Here is a tiny trained network, its code and every weight. The questions are about switching its units off for an input and a class, where a switched-off unit gives its printed mean instead of its output.

import numpy as np


def w(rows, s, z=0):
    codes = np.array(rows[::2]) - 128.0
    scale = np.full(codes.shape[1], s)
    scale[-1] = z or s
    return codes * scale


def f(y):
    return y / 2 * (1 + np.tanh(0.7978845608 * (y + 0.044715 * y**3)))


def log_softmax(a):
    a = a - a.max(-1, keepdims=True)
    return a - np.log(np.exp(a).sum(-1, keepdims=True))


def net(x, mask):
    res = np.array(x, float).reshape(1, 2) / 4 @ E
    y = f(res @ A[0][:, :-1].T + A[0][:, -1])
    res = res + np.where(mask, y, B[0][:, -1]) @ B[0][:, :-1]
    return log_softmax(res[-1] @ U[:, :-1].T + U[:, -1])


A, B = {}, {}
E = w([
[9,107,205,65,83,242,244,184],'x0',
[93,244,12,42,2,158,107,10],'x1',
],0.0055)
A[0] = w([
[148,3,224,246,227,112,155,238,120],'N0',
[99,221,35,34,38,158,111,40,115],'N1',
[41,115,184,52,89,221,227,171,115],'N2',
[125,128,122,120,127,127,127,132,114],'N3',
[215,157,77,186,152,46,32,85,122],'N4',
[44,115,177,57,92,203,217,162,117],'N5',
[215,156,59,187,156,40,27,78,116],'N6',
[102,206,57,38,53,146,117,66,121],'N7',
[120,133,132,137,130,136,135,133,204],'N8',
[141,122,138,136,138,120,126,139,246],'N9',
],0.0051,0.012)
B[0] = w([
[229,174,178,111,174,84,123,75,215],'N0',
[249,181,187,142,181,76,121,81,188],'N1',
[220,106,108,214,88,162,192,181,171],'N2',
[130,127,134,137,130,122,125,129,121],'N3',
[177,105,104,171,99,167,173,177,176],'N4',
[179,111,108,192,100,151,170,174,165],'N5',
[180,107,105,189,93,156,177,179,178],'N6',
[188,157,168,124,160,98,123,99,175],'N7',
[120,125,101,77,130,165,138,126,196],'N8',
[124,126,99,68,133,170,144,130,248],'N9',
],0.011)
U = w([
[153,169,217,115,172,103,124,92,107],'0',
[133,97,66,205,81,153,150,170,105],'1',
[80,113,71,5,128,154,117,121,252],'2',
[69,117,154,163,117,96,97,119,47],'3',
[68,120,154,147,118,110,104,121,61],'4',
],0.015,0.0047)

Each question gives the input, the list of numbers given to net, and the class t.
The units are the neurons (one row each of A and B). Each row of codes is followed by its name. A weight is (code - 128) times the scale printed after its matrix; where a second scale follows, it is the last column's (A, B and U).
mask holds one flag per neuron, in row order. A switched-off neuron (its flag False) gives its mean, the last column of its row in B, instead of its output. The means were averaged over made-up inputs and are rounded, as every weight is.
A unit's drop is (log p(t) with every unit on - log p(t) with that unit switched off) / (log p(t) with every unit on - log p(t) with every unit switched off).
The circuit of an input: a set's keep is (log p(t) with only the set's units on - log p(t) with every unit switched off) / (log p(t) with every unit on - log p(t) with every unit switched off). Starting from all 10 units, units are removed one at a time, each time the one whose removal leaves the highest keep (on an exact tie, the one counted first), for as long as the keep stays at least 0.8.
circuit, biggest first: the units of the circuit, biggest drop first
k most important neurons: the k neurons with the biggest drops, biggest first
drop of u: that unit's drop, to one decimal
input [4,6], class 0: circuit, biggest first => [N1]
input [3,1], class 2: circuit, biggest first => [N6, N0]
input [3,3], class 2: 3 most important neurons => [N0, N6, N4]
input [1,-3], class 2: 2 most important neurons => [N1, N7]
input [-3,-1], class 2: 2 most important neurons => [N2, N5]
input [-5,3], class 1: 2 most important neurons => [N0, N6]
input [4,5], class 0: 2 most important neurons => [N1, N7]
input [-1,-3], class 2: circuit, biggest first => [N1, N7, N2]
input [2,2], class 2: circuit, biggest first => [N0, N6]
input [3,-1], class 2: circuit, biggest first => [N6, N1]
input [8,-7], class 1: 3 most important neurons => [N2, N5, N1]
input [3,-3], class 2: circuit, biggest first => [N1, N6]
input [-4,-1], class 1: 3 most important neurons => [N6, N4, N0]
input [-8,-6], class 1: circuit, biggest first => [N6]
input [6,5], class 1: 3 most important neurons => [N2, N0, N5]
input [4,2], class 1: 4 most important neurons => [N2, N0, N5, N9]
input [5,2], class 1: 3 most important neurons => [N2, N5, N0]
input [-6,4], class 1: 3 most important neurons => [N6, N0, N4]
input [0,-2], class 2: drop of N1 => 0.2
input [5,8], class 0: drop of N1 => 0.5
input [8,0], class 1: drop of N8 => 0.0
input [-6,-5], class 1: most important neuron => [N6]
